Below is a small trained network, with its code and all its weights. Each question gives an input and a class and asks what happens when units are switched off, that is, made to give their printed mean instead of their output.

import numpy as np


def w(rows, s, z=0):
    codes = np.array(rows[::2]) - 128.0
    scale = np.full(codes.shape[1], s)
    scale[-1] = z or s
    return codes * scale


def f(y):
    return y / 2 * (1 + np.tanh(0.7978845608 * (y + 0.044715 * y**3)))


def log_softmax(a):
    a = a - a.max(-1, keepdims=True)
    return a - np.log(np.exp(a).sum(-1, keepdims=True))


def net(x, mask):
    res = np.array(x, float).reshape(1, 8) / 4 @ E
    y = f(res @ A[0][:, :-1].T + A[0][:, -1])
    res = res + np.where(mask, y, B[0][:, -1]) @ B[0][:, :-1]
    return log_softmax(res[-1] @ U[:, :-1].T + U[:, -1])


A, B = {}, {}
E = w([
[4,50,44],'x0',
[68,204,225],'x1',
[165,221,9],'x2',
[127,123,130],'x3',
[129,126,127],'x4',
[129,128,126],'x5',
[127,134,129],'x6',
[128,130,128],'x7',
],0.011)
A[0] = w([
[253,138,151,225],'n0',
[141,140,54,81],'n1',
[104,153,28,124],'n2',
[94,215,148,185],'n3',
[212,158,183,254],'n4',
[192,138,195,197],'n5',
[201,178,212,112],'n6',
[38,120,110,163],'n7',
],0.018,0.011)
B[0] = w([
[103,215,148,249],'n0',
[171,124,10,176],'n1',
[143,36,104,212],'n2',
[171,57,191,200],'n3',
[49,194,2,249],'n4',
[27,122,27,223],'n5',
[78,59,9,224],'n6',
[138,117,217,213],'n7',
],0.0086,0.02)
U = w([
[102,175,102,250],'0',
[80,63,84,21],'1',
[168,34,187,174],'2',
[59,134,231,94],'3',
[185,246,80,80],'4',
],0.014,0.013)

Each question gives the input, the list of numbers given to net, and the class t.
The units are the neurons (one row each of A and B). Each row of codes is followed by its name. A weight is (code - 128) times the scale printed after its matrix; where a second scale follows, it is the last column's (A, B and U).
mask holds one flag per neuron, in row order. A switched-off neuron (its flag False) gives its mean, the last column of its row in B, instead of its output. The means were averaged over made-up inputs and are rounded, as every weight is.
A unit's drop is (log p(t) with every unit on - log p(t) with that unit switched off) / (log p(t) with every unit on - log p(t) with every unit switched off).
The circuit of an input: a set's keep is (log p(t) with only the set's units on - log p(t) with every unit switched off) / (log p(t) with every unit on - log p(t) with every unit switched off). Starting from all 8 units, units are removed one at a time, each time the one whose removal leaves the highest keep (on an exact tie, the one counted first), for as long as the keep stays at least 0.8.
units of the circuit, in order: the units of the circuit, biggest drop first
most important unit: the unit with the biggest drop
k most important neurons: the k neurons with the biggest drops, biggest first
drop when u is switched off: that unit's drop, to one decimal
input [-8,4,0,0,-2,3,8,3], class 1: most important unit	n6
input [-8,2,3,-2,-7,2,-2,8], class 0: units of the circuit, in order	(n0; n6)
input [-1,-2,2,-5,0,4,2,-6], class 4: 2 most important neurons	(n6; n5)
input [4,6,1,4,5,1,6,6], class 2: 4 most important neurons	(n0; n4; n3; n5)
input [-1,0,1,6,3,5,-1,8], class 4: units of the circuit, in order	(n6; n2)
input [-1,0,-5,-1,5,-3,5,1], class 0: 3 most important neurons	(n2; n3; n6)
input [-7,5,7,-8,0,0,0,-6], class 0: 4 most important neurons	(n6; n0; n5; n3)
input [0,-3,6,5,6,3,2,7], class 4: 3 most important neurons	(n6; n5; n1)
input [-5,3,-2,8,7,-7,-3,-6], class 1: 3 most important neurons	(n6; n5; n3)
input [-3,-2,5,-5,1,-3,3,0], class 4: 2 most important neurons	(n0; n1)
input [5,-5,-2,8,5,0,-3,-4], class 2: 3 most important neurons	(n4; n5; n6)
input [2,2,-3,5,-3,2,1,-7], class 3: 2 most important neurons	(n2; n6)
input [5,1,7,5,1,8,8,-3], class 2: 3 most important neurons	(n4; n5; n6)
input [-3,7,-3,-4,2,8,0,-1], class 1: units of the circuit, in order	(n6)
input [-7,2,-4,-5,6,4,3,-5], class 1: drop when n3 is switched off	0.2
input [4,-3,0,-2,0,-4,-6,7], class 2: drop when n4 is switched off	0.4
input [1,4,-2,0,8,-4,3,-6], class 3: drop when n6 is switched off	0.2
